Below are the code and all the weights of a small trained network. Each question names an input and a class and asks about switching units off, where a switched-off unit gives its printed mean instead of its output.

import numpy as np


def w(rows, s, z=0):
    codes = np.array(rows[::2]) - 128.0
    scale = np.full(codes.shape[1], s)
    scale[-1] = z or s
    return codes * scale


def norm(h):
    return h / np.sqrt((h * h).mean(-1, keepdims=True) + 1e-5)


def f(y):
    return np.maximum(y, 0)


def log_softmax(a):
    a = a - a.max(-1, keepdims=True)
    return a - np.log(np.exp(a).sum(-1, keepdims=True))


def net(x, mask):
    res = np.array(x, float).reshape(1, 7) / 4 @ E
    u = 0
    for l in range(2):
        y = f(norm(res) @ A[l][:, :-1].T + A[l][:, -1])
        res = res + np.where(mask[u : u + 11], y, B[l][:, -1]) @ B[l][:, :-1]
        u += 11
    return log_softmax(norm(res)[-1] @ U[:, :-1].T + U[:, -1])


A, B = {}, {}
E = w([
[128,125,128,128,126,131,128,133,131,127,129],'x0',
[130,127,129,129,128,136,131,136,126,129,130],'x1',
[128,130,131,129,130,125,127,127,126,130,127],'x2',
[186,214,208,8,156,119,76,195,110,121,182],'x3',
[150,191,124,119,51,122,51,171,197,233,3],'x4',
[247,105,62,108,92,201,92,40,77,101,114],'x5',
[130,125,127,128,126,131,134,132,128,130,131],'x6',
],0.00053)
A[0] = w([
[92,55,108,210,133,123,149,101,125,126,147,147],'L0N1',
[73,133,153,135,128,61,125,158,169,140,110,92],'L0N2',
[45,122,155,150,193,138,190,164,112,109,180,95],'L0N3',
[83,39,107,214,143,119,148,95,114,111,158,149],'L0N4',
[124,152,150,120,168,140,138,142,109,115,176,15],'L0N5',
[179,102,101,156,123,174,102,100,99,137,116,78],'L0N6',
[93,142,144,129,96,67,97,162,175,160,97,103],'L0N7',
[126,60,116,172,135,132,133,96,97,95,152,117],'L0N8',
[166,150,161,105,77,109,33,162,151,202,88,53],'L0N9',
[65,157,174,141,172,93,152,166,139,144,162,1],'L0N10',
[102,141,65,169,63,131,128,115,185,183,8,73],'L0N11',
],0.0014,0.00071)
B[0] = w([
[124,215,103,72,121,149,166,136,159,129,68,231],'L0N1',
[116,145,116,138,194,186,181,100,88,109,148,190],'L0N2',
[122,98,134,114,56,45,82,164,181,166,77,228],'L0N3',
[113,230,99,61,120,158,187,123,169,133,53,248],'L0N4',
[146,86,116,178,76,107,83,105,135,140,115,158],'L0N5',
[150,133,117,78,98,115,134,105,142,66,122,184],'L0N6',
[111,138,121,128,197,190,178,107,79,115,155,194],'L0N7',
[153,194,108,84,121,167,126,121,138,140,94,204],'L0N8',
[90,174,59,90,149,136,212,94,162,75,76,217],'L0N9',
[166,101,72,108,8,97,90,68,161,103,80,188],'L0N10',
[137,39,195,174,160,111,79,140,35,122,249,245],'L0N11',
],0.0013,0.0015)
A[1] = w([
[183,175,172,62,109,77,29,189,168,154,93,203],'L1N1',
[82,97,152,231,162,126,122,147,123,182,136,59],'L1N2',
[195,53,106,186,101,169,62,80,52,149,123,116],'L1N3',
[35,169,151,116,186,115,173,174,184,137,106,87],'L1N4',
[177,16,114,221,84,130,57,105,119,172,121,2],'L1N5',
[189,95,102,113,95,137,110,80,102,88,177,60],'L1N6',
[59,105,77,171,86,122,185,94,162,145,83,178],'L1N7',
[183,124,162,104,190,157,115,130,74,90,241,93],'L1N8',
[78,95,157,243,152,111,120,153,126,181,134,76],'L1N9',
[109,5,83,162,83,115,159,72,140,85,115,166],'L1N10',
[74,55,219,123,117,17,90,194,152,99,231,105],'L1N11',
],0.0015,0.00053)
B[1] = w([
[107,61,87,184,119,129,185,73,124,85,159,225],'L1N1',
[191,82,121,90,157,181,95,92,72,74,172,162],'L1N2',
[60,174,158,115,147,69,192,175,175,125,130,208],'L1N3',
[92,128,165,178,103,65,107,180,148,181,115,240],'L1N4',
[22,191,167,125,134,50,192,203,184,151,112,174],'L1N5',
[113,77,158,177,163,128,96,152,113,167,151,195],'L1N6',
[161,113,183,131,146,121,60,168,104,151,176,253],'L1N7',
[75,100,156,202,127,120,85,166,143,202,89,191],'L1N8',
[212,63,125,107,170,192,87,66,64,58,189,169],'L1N9',
[143,168,139,78,103,94,101,155,159,126,133,215],'L1N10',
[234,173,10,86,103,249,160,20,113,91,62,199],'L1N11',
],0.0019,0.0017)
U = w([
[4,188,163,141,101,16,168,219,213,172,86,132],'0',
[225,146,17,61,94,207,170,6,126,45,105,222],'1',
[153,3,212,193,215,176,22,154,27,157,215,3],'2',
],0.0047,0.0004)

Each question gives the input, the list of numbers given to net, and the class t.
The units are the neurons (one row each of A and B). Each row of codes is followed by its name. A weight is (code - 128) times the scale printed after its matrix; where a second scale follows, it is the last column's (A, B and U).
mask holds one flag per neuron, layer by layer. A switched-off neuron (its flag False) gives its mean, the last column of its row in B, instead of its output. The means were averaged over made-up inputs and are rounded, as every weight is.
A unit's drop is (log p(t) with every unit on - log p(t) with that unit switched off) / (log p(t) with every unit on - log p(t) with every unit switched off).
The circuit of an input: a set's keep is (log p(t) with only the set's units on - log p(t) with every unit switched off) / (log p(t) with every unit on - log p(t) with every unit switched off). Starting from the 12 units with the biggest drops (on a tie, the unit counted first), units are removed one at a time, each time the one whose removal leaves the highest keep (on an exact tie, the one counted first), for as long as the keep stays at least 0.8.
circuit, biggest first: the units of the circuit, biggest drop first
unit that matters most: the unit with the biggest drop
k most important neurons: the k neurons with the biggest drops, biggest first
k most important neurons of layer l: the k neurons of layer l with the biggest drops, biggest first
drop when u is switched off: that unit's drop, to one decimal
input [-2,-7,-3,-3,1,-4,8], class 2: unit that matters most	L0N11
input [4,-1,7,8,-1,-7,-2], class 1: 2 most important neurons	(L1N11; L0N10)
input [7,-2,1,7,5,1,-4], class 1: circuit, biggest first	(L1N1; L1N4)
input [5,-4,6,0,4,0,-2], class 2: 2 most important neurons	(L0N11; L0N4)
input [7,1,-4,0,8,7,7], class 0: circuit, biggest first	(L0N11; L1N3; L1N5)
input [-5,-2,6,3,-1,-8,-5], class 1: circuit, biggest first	(L1N11; L0N4)
input [-6,-8,2,2,-4,7,-8], class 2: 3 most important neurons	(L1N6; L1N8; L1N11)
input [-5,4,-7,1,8,2,6], class 1: circuit, biggest first	(L1N4; L1N1)
input [8,-4,4,4,5,1,-1], class 1: 2 most important neurons	(L1N1; L1N3)
input [-4,4,4,0,5,4,-2], class 0: 3 most important neurons	(L0N11; L0N4; L0N1)
input [-2,-3,5,0,4,7,6], class 0: 2 most important neurons	(L1N3; L0N4)
input [-8,3,7,1,-6,4,-5], class 2: 2 most important neurons	(L1N6; L1N8)
input [-7,6,8,4,0,4,6], class 2: 2 most important neurons	(L0N4; L1N8)
input [-5,-4,2,1,-4,-7,2], class 1: 2 most important neurons	(L1N11; L0N9)
input [-8,6,1,6,-6,6,2], class 2: circuit, biggest first	(L1N8)
input [0,-7,0,2,-2,-7,-6], class 1: drop when L1N11 is switched off	0.9
input [8,-4,-5,-3,7,5,-4], class 0: drop when L0N11 is switched off	0.1
input [5,-1,2,-6,4,6,-7], class 0: drop when L0N8 is switched off	0.0
input [8,-5,-1,5,-5,-3,-8], class 1: drop when L1N11 is switched off	1.2
input [2,-4,1,5,-3,-8,7], class 1: most important neuron of layer 1	(L1N11)
